Each row has a class, written after it.
[ -72  298 -177  140  -16 -111  -64  251   79  -66   78  142  455 -324
  213 -184  369 -267  306   41   92   16   30  166   76   36   89  -11
 -116   56 -207 -238  146  136 -316  -87  218]	gorot
[ 116 -112   -6   35   22  -55  -41  -48  -16  -20  -62  -58  -68   86
  -85  -11   17   14   24    8  -11    4 -124  -98 -118   50    4   18
   41  -11  111  -73   44    7   29   87  -57]	Dizi
[   1    7  130   80   43   67   40  -72  -61   33   64  -49  -81  -44
   83   36  -23    5 -129  -55   -6  -65  -36    7 -152  130  -63  -97
  -21  -57   -8  103    5  -11   15  -41    7]	todu
[ -70   17  -39  -88  -80 -113   55   36   60   25   20   67   29   16
  -19 -114  -98  -19  163   22    5   78   10   26   64  -54   -1   53
   42   38   17  -54  -95   93  -16   46   34]	rozag
[  24  -90   -9    8  -15   23  -96 -103 -105   24    5   26  -38  -50
   84   33 -190  -39  -22  -58  -61  -55  -60   -2  -34   -9  -13   33
   57  -24  -66   70   15 -113   92  207   85]	fovor
[-167  -47  -73  -95 -138 -144   57  -68   67  -58   32  -23   74 -173
  -53  -50  -20   85  193   56  -34   29  -94  -25  -16 -169   10   35
  -16  112  -69 -140   25  116  -94  122   51]	loz
[ -16  -43   51 -124   88  -10  -27  -92  167  -64 -132  -47   50  -99
   82  114    3   60 -240   22  -54   35   24   44   43   19   41   64
 -129  -45  -37  105   35  -90  -19   -7  -88]	rozag
[  78  -87   37   77 -112 -374  -29 -112 -167   49  -16   22   18  -47
    5 -306  -54 -138  121   19    6  -55 -198 -127 -246  -77   -2   46
   -6   52   40 -327 -114  -39  103  314  282]	Ref
[  92 -107 -129  -26   -7 -123   39  -50  139  -42  -17   46  117   -1
  -77 -126   23   79  191  -69   12   43  -18  -29   57  -36   43   -7
   30   70  -28  -68  -53   10   42   -3  -42]	Miki
[  16  -48  -74   11   27 -121   -2  -16  112  -19  -29   19  103  -44
   -3  -73   42    5  149  -36   -6   13  -21  -12   56    0   24   45
   -2   65  -68  -78   -3   24   40    6  -34]	per
[-165 -121 -116  -93  -14 -189   81  -43  154   31  -62  -61   50   39
 -129  -66    0  160  319  -44  -50  120   44  -67  183  -90   22   30
  -40  191  -44  -38 -137  197   -3  190  -19]	Dizi
[-197   70 -129  188   43  351   53  -39   64  -22  -28   57  192 -158
  317  173   80 -140   -2 -171  -32  -85  180  202  179   83   85   48
   61 -187 -234  354   81 -111   19   72   28]	Miki
[  91  106  161   72   12  -93 -109  -47  188  -57   -9  101  220 -713
  393  -58  194 -101   65  -84  -51  178 -266  235  -12 -121 -328  213
 -258  -81 -285 -153   74 -110 -125 -126  283]	seteg
[ -15   36   11   26   -4   69   22    1  -58  -72   35  -56    4 -102
   46   47   27  -10 -100  -15  -11  -38  -37  -24  -69   45  -36  -65
  -26    1  -52   26   61  -57  -36  -19  -30]	Miki
[  91 -125  120  -75  -30  -75 -161   -9   11    4  -45  -26  -72  -55
   75  -22  -22  -36   35   28  -39   98  -62  -18   31   15  -57   42
   -8  -45   43   -1   50   16   45    8   11]	Miki
[  15  -23  -15   32  -31  -45  -22   13  129  -20  -24  -22  -19  -61
   10   -9   -8  -16 -129  -44  -18   -8   49   50   14  -22   60   -4
   -5   39  -11   44   23 -125  -28   -9  -71]	loz
[-153 -119  156 -213  183  -21  284  -23  243 -282   23   61  260 -264
   35  359 -236   73  -94  -36  127 -280  -33   75  -43  181 -319 -100
 -122   90 -461  208 -236 -304  235 -112   33]	todu
[ -48  -87   17  -75  -95 -112  -14  -12   29  -24    8  -21  -33    6
  -33  -31  -11   42  109   49   11   98    7  -50   87 -125    5   39
  -55   22  -35  -63  -12  165   39  120   21]	gorot
[ 328 -244  166  -12 -112 -463 -198 -191  277  -91 -252  144 -192 -187
  -84  -27   38  -42   20   74  169   21 -145   46   36 -125   70  337
   41  113  151 -261  -20   43  -27   39   62]	per
[ 125 -327   59  -96  -29  -82   19 -193 -103   37   27  -83 -173  250
 -198  -83 -142  123   96   11  -36   57  -39 -267  -61  -22  -43  -19
   44  -59  170  -48  -85  187  185  145  -49]	resen
[ 163 -134   17   80   33   81  -90   18   -7  108  -32   39  -49  282
 -209  -20  -35    5  147   71   -4  105   29  -53   20   14   38  -11
  188 -142  179  -13  -65   17   29  -95  -96]	fovor
[ 203   78  -12  151  112   36   89   49    8  -30 -126   -5 -137   41
 -169   93  132  127  -46   82  122  -41 -124  -10 -226  -93   22  109
  -48  -89   44 -206   97  -81  -69 -108 -102]	rozag
[  48   44  -92   31   55   72  -31   19 -108  134   97   53   59  -15
  105 -197   34  -52   87 -122  -99   34  102  -35   16   13  -78  -36
   20  -19  -34   29  -55  -41   57  -73  119]	rozag
[-184 -111 -115   75   42   65  -20  -64 -188  -54   68 -188  186  -59
    9   62  -81  211  242  102 -113   29 -147 -183   28 -220  -50  -85
  -24  -13 -305 -120  272  390  166  228  -74]	fovor
[-20 -29   4 -15 -29  61  36 -34 -22  24  32 -15 -44  14 -11  16 -17  24
  -5  33 -13 -15 -12 -24  11 -22 -23   2  35  11 -23  14  -3  58  42  36
 -15]	fovor
[ -49 -177    9  -40  -39  -90  -31  -82   58   25  -26  -74 -102  147
 -147   38  -15  132   44    2  -19   35   36  -74   34  -96   56  -15
   71   34   60  -16  -66   57   29  114  -62]	Dizi
[  69   15   93   62   54  -24   98  -13   51  118  -10   69 -119   89
  -64    3 -170    6 -195 -107   56   -2  143   36   45   39 -113  -63
   22   21   23  124 -245 -218  163  -76   42]	loz
[-110   61 -124   84   81  103   -7   -3    0  -12   25  -26   88  -40
   67   62  109  -10   12  -23  -98  -27  -32    5    0   23   52  -45
  -34   30  -89   80   46  -24  -53  -25  -62]	Dizi
[  95    0  -51  147   20  -52   11   41   30   21   14   -5   98  -98
  -10 -110   19   33  126 -209   63   -2   20   16  -72  -57 -111    5
   57   36 -107 -144  -21 -113   59  137  102]	per
[ 124  -72  -18   16  -11  -67 -137    6  -34   36    6  -34  -70  -27
   33  -94   80  -53   12    2  -82   50   -9  -24   -8    0   56   85
  -27  -43   91    3  111   29  -28  -73  -25]	per
[   6 -169  -27   60 -118 -182   33 -129    1  -33  -50  -61  131  161
 -159 -194   -5  -31  143   22   67  156    8 -106  139 -178   88    1
   18 -183  -28 -133 -209   66   45  227   -6]	seteg
[ 44  59  14 118 -20  68  40  65   3 -33  33  10  21 -71 -52  27  44  45
  29  34  38  17 -12 -23 -47 -78 -38 -18  -9  -9 -72 -99  91   9  26  44
 -18]	loz
[ 159  -73  138   68   52  -27 -140  145  -45   56    1  -40  -45  118
  -84   90  149   56   -3   84   23  212   45  -57   12  -80   26   41
 -169 -118  111  -70  124  -37   88 -127   -4]	Ref
[ 313  -32  183   70   12 -161  235 -120   34  -55 -112  142 -196  210
 -170 -166 -151   34   10  -24  247  238  -60  -35   44  162  -18  -59
  -12  -87  157  -89 -382  141  117  173  -34]	per
[-148  -31    3  -25  -37  -29   78   -9  -21    6  -25  -39  -54   40
  -78   74  -55   53   96   58   27   28  -23  -61   29  -78    7   12
  -57   74  -39    5  -34   83   70  125   11]	loz
[  93 -117   37  -34    1 -142  -68  -34  117  -35   -9   18   49   57
  -78  -58   19  -14   93   21  -20   29  -49  -57   12   -5   15   62
   -3   58   32 -113   14   16   28  -18  -50]	seteg
[-126   61  -14  -46   18 -101   69  -66  125   66   54  118   57  -24
  -33  -81   11  -35  115   -5  -31   34  -10   45    5   85  -27   54
  -14  100   16   49  -87   12  -25 -134   59]	todu
[-300    1 -193   39   89   47  237  -67  -46   -9 -142  -31   61  -19
  -55  177  159  187   58   55  204   56 -187   -3   48 -195  -15  -83
 -280   -9 -349 -109 -118  108  173  203  159]	gorot
[-209  348 -168   30  -51   38   88   86  163 -104   69   75  430 -474
  141  -41  208   26   71  110 -168   79 -149  103   46 -218  -60   98
 -164   30 -322 -136  125 -109 -111 -157  -12]	rozag
[ -76 -571  -39 -147   -1 -189 -521  -36 -194   29  240  118 -287   33
 -224 -144  205 -672   10  253 -334  232 -358 -107 -330  277 -240  322
  311  212  357 -302  473  -26   75 -496  417]	Dizi
[ -34  -44   10  -70  -12 -147  -54  -92  119   91    8   80   -3    3
   -3  -44  -15  -23   77   31 -120   50  -54  -15   23    9  -33   84
  -28   33   69  -74  -60    5  -31  -88   42]	gorot
[ 523  -86   13  299   71  190   74   42 -465    2 -338 -244   49  287
   56 -258  -27   83  -79  -20  275  236 -184 -128 -214 -273   10  -96
  -83 -793   86   27  -99  -29  480  312   48]	resen
[-236   34 -187  221   57  -21  172  111    9 -101  115 -338  302 -213
  -76   88  344  348  195  -63   10    6   41  -64  169 -273  145 -200
 -422  242 -619   57  141  222   94  259 -141]	seteg
[  -4  192  -57   10  143  310  147  191  135    5  -50   85  -68  352
 -252  250  274   72  -95  196    8   73   15  -44  -10  261  155  -40
  -49  -28  200  -22  104  -94  -74 -351 -326]	rozag
[  64 -159  -61   25    5 -148  -23  107  174   77    8   12   28  125
 -151 -116  -47   45  240 -138  -48   12   76   37  -65   44   59  -29
   80  113  130  -64  -75  -54  -98  -54    2]	seteg
[ -11  103  -53   15  -54 -343  137  -68  110   61 -153  117    7    8
 -183 -172  -16   31  205   67  136   75 -249  -51  -97    0  -50   96
  -21  136  135 -314 -159   60  -86  -35   79]	fovor
[ -38   64  -35  -12  -57  -51   -7  -52   66  -30   68   -4  110 -153
    6  -28   13   60   81   14  -32   -4    4  -25   49 -141  -29   40
  -44   53 -107  -57   36   85  -77   49  -35]	gorot
[-238  269  354 -196    4  279 -170   77 -403  239   26 -136 -473  348
   26   81   73  152 -280  165    9  394  -86 -205   16   23 -209 -349
 -196 -140  250   50 -220  157  -66  -53  -21]	Dizi
[-153   57 -336  191 -127  104 -200  183 -153   -7  109  -50  358 -152
  332 -277  110 -302  517 -217  -79   37  -45   49   94  -29   58   11
  124 -130 -246  -71  234   43  -97  348  123]	resen
[ 179  -78 -148  -68 -100   85 -286  -66 -219 -227  164  -55   76 -237
  122  -19  -88 -235 -243  -49 -391 -179 -194 -128 -130   64  -29  100
  109   70  -15   21  306 -386  -21   31  -47]	Miki
[-213  -51 -162  -79  -68  -81   50 -116 -112  -32   46  -40   59   35
    1 -185 -135   70  226  -20  -32   48   -1  -86  163 -116   50 -131
  158   97 -168  -59 -112  148  124  122  -29]	per
[ 255 -211   96  430  -33 -375    3    8  -41   78  -68 -120 -125  127
 -181  -57 -168  177  229 -108  -18  114  -46  -33   28 -354  -90  295
   23 -118  -67 -305  166  216  316  317   95]	seteg
[  -5   27   43  131    3  103  -62   41  -84   26   51  -37  -35    2
   66   69   66  -46 -102   -1   -2  -25   18  -16  -32   83   29  -97
  -24  -95  -39   73   74  -36  -52  -57  -42]	fovor
[ -44   49   45  -50   -5   48  -35  -48  -35   19   91   53  100  -45
  -10  -65 -103   -7   41   26  -35   69   44  -60   45   29  -70  -88
   22  -20  -25   54  -95   42   -9   33  -25]	per
[ -53   62    8   46  -15  -25   46   -6   24   31   -1   25    0  -36
 -104   21  -47   82  -15   32   35   43  -63  -41  -55  -63  -48  -53
  -57   23    2 -113  -50   -6  -42    6   -5]	todu
[  45  194   19   13   -1   32  -93  103   30  -53   24   -8  108 -337
  238   60  135   -7 -113   19  -26  -14    9   80   37  -87   -4   53
 -164   60  -97   41  194   -5 -131 -198   -3]	fovor
[   0  213   33  -75 -115 -150    6  -63   55  241  -88  129 -184 -141
  -61  -83  331  -66 -445   88  208  173   79  -18  -56   63  188 -130
 -378   22  387 -157 -217 -241 -393 -320  189]	todu
[ 149  129 -111   75  -78 -135  -11  100  187 -100   47  111  164 -340
  -17 -117  183   86  171   -7   16  103   16   -3   39 -255   48  100
 -151  138  -54 -285  103   55 -214  -83  -16]	resen
[  78    0   24  421  -44  193 -185  122 -321  -77  -81 -162  -85  162
   41   69   22  -61 -163  -51   94   57  -95 -212  -88  -11   27 -186
  -13 -334  -51 -108  218   22   81  308 -126]	resen
[-160   52   43  -57  -44  -14   83   14  142  -13   42   10   78  -74
  -16   17   14   55    5   38   51    4   69   66   56  -36  -23  -30
  -16   29  -90   27  -36   77  -40   -3  -14]	todu
[  41 -225   29   17   -9   -1 -104  -51   25  -52  -87 -137  -38   26
  -61   94   76   85  -65   33  -60   53  -32 -103  -19  -69   40   29
    1  -99  -16 -110  142  -12   62   88  -82]	rozag
[ -1  28 -78  13   5 -19  38  17  19   8  29  11  51 -65 -29 -36  26  69
 116 -44 -19  15  13 -38 -11 -94 -15  26 -42  57 -24 -75   7  -6 -21 -16
  12]	resen
[  31  -50  -82  170   43  -16  143  177  111  -36    9   97   44   94
 -196   -7 -118   20  211   46  138  -28  -61   -9 -114  -15  -32  -78
   68   54 -124 -210   25   54  127  135  -58]	loz
[-105  165  -56   20  -11   98  -31   64   56  -63   50   42  103 -125
   73   52  118  -55  -53   90  -30  -15   37   40   78  -41   56  -11
  -35   32  -92   46   65   30 -128  -22  -85]	Dizi
[ -54    7  -56   -2  -29 -124  -44   14  176   20   22   31  146 -137
  -34  -88   69   55  266  -10  -36   32   -7   19   45  -97   13   72
   24  156  -82 -108   66   60  -25  -12   -8]	todu
[ 148 -119   67  -20   -8  -55  -82  -89  -58  -31   -8  -23 -134 -159
    6   58    5  -19 -172   -9  -68   16 -189  -25 -194  -27  -10   32
 -135  -41   52  -13  -60 -271  -28  -57   42]	per
[  62   72   34   38  -21  -45   21  -13  -10   52   58   29  -41  -56
  -13 -123  -65   41   91  -78  -95   41  -36  -28  -74   32 -111    4
   29   65   33  -66  -13  -51  -13   43   46]	loz
[-899  760  507 -250  -65  106  -55  147   76  359  123   71  -68 -306
  318  496  159  -25 -267  387    4  184  228  320  338 -185    6  131
 -443  337 -184  328  -41  151  -93   11  222]	per
[  62   94  -69   44   59   70   26   39   81   -7  -81   39  177 -190
   49  146  275  -32 -147   32  223  -49    7  171  -58  -62  150   34
 -188  -78  -96   84   19 -222  -58  -94  107]	rozag
[ 197 -112   91   48   18  -97   54 -152   54  -41 -158   36  -23  109
  -96  105  -85   16 -113   82   14  -47 -216  -28  -43  161    8   17
  -20 -157   85  -41 -107 -108   95  121  -34]	loz
[ 113  -28  -93   73   53  -30   53  -27   28   54  -37   -3  -31   65
 -136 -169    1   92  119  -89  -32   79  -32  -32  -41    1  -27  -17
   78   20   43  -91  -94  -40   30  -10  -57]	per
[ 130  161   68  208   88  311   56   80 -195    6  -20  -75  -68   12
   52  132  173  -94 -332  -26  108  -57  -38  -85 -241  246   -9 -153
 -106  -85  154   63  105 -215  -19 -134  -71]	Ref
[ -95  131 -230  -39  -84 -161  -35   28  203  162   18  184   -4   99
 -236 -127   81   22  216   29   37  131  -82   65  168  -72   -2   74
  132  210  140 -236  -61    2 -169 -235  -28]	Miki
[ -56  194 -126  106   11   64  108    7 -190   24   -8  -10   80   -8
  -33  -94  -12  128  237  -48   31  138 -173 -103   -3  -41 -119  -77
  -70  -44  -85 -194  -38   -4  -17  165   17]	Ref
[  18   54 -165   31   63   96   31   53  108  -81  -33   69   52 -160
   93  128  173  -36 -171  -66   47 -124   36   87   31    6   95   18
 -144   32 -123   68   44 -237  -67 -142  -19]	resen
[ 312   85  121  102  -54 -249  -98 -138  105 -100 -116  -10  282 -215
   10 -180   89 -115  145   27   65   78  -71  -21   -7   34  102  135
   31  -21  112 -145   24  -28 -148  119  -32]	Miki
[  22   -9  -35  -39   19  -90   -9  -52   91  -13  -47   45   91  -60
  -49  -30   62   14   80   53   -9   41 -101  -34   -7   25    6   62
  -61   13   -1  -72    0  -16    5  -21  -28]	per
[-109  114  -11  244   44  194  112   16    5 -127 -126    8   69 -266
   90  214  110   23  -41    2   73 -127  -69   25   -5  -80  -36  -55
  -81  -23 -367   11  -37 -203   68   93   -5]	loz
[  -6   20 -139    3   26 -107   89  -91   58   -7  -67   91   84   12
  -85 -116  -34  -31  104  -18   50   38 -153  -10    1  112  -14   21
    6   24   -2  -58 -109  -25   14   38   -5]	per
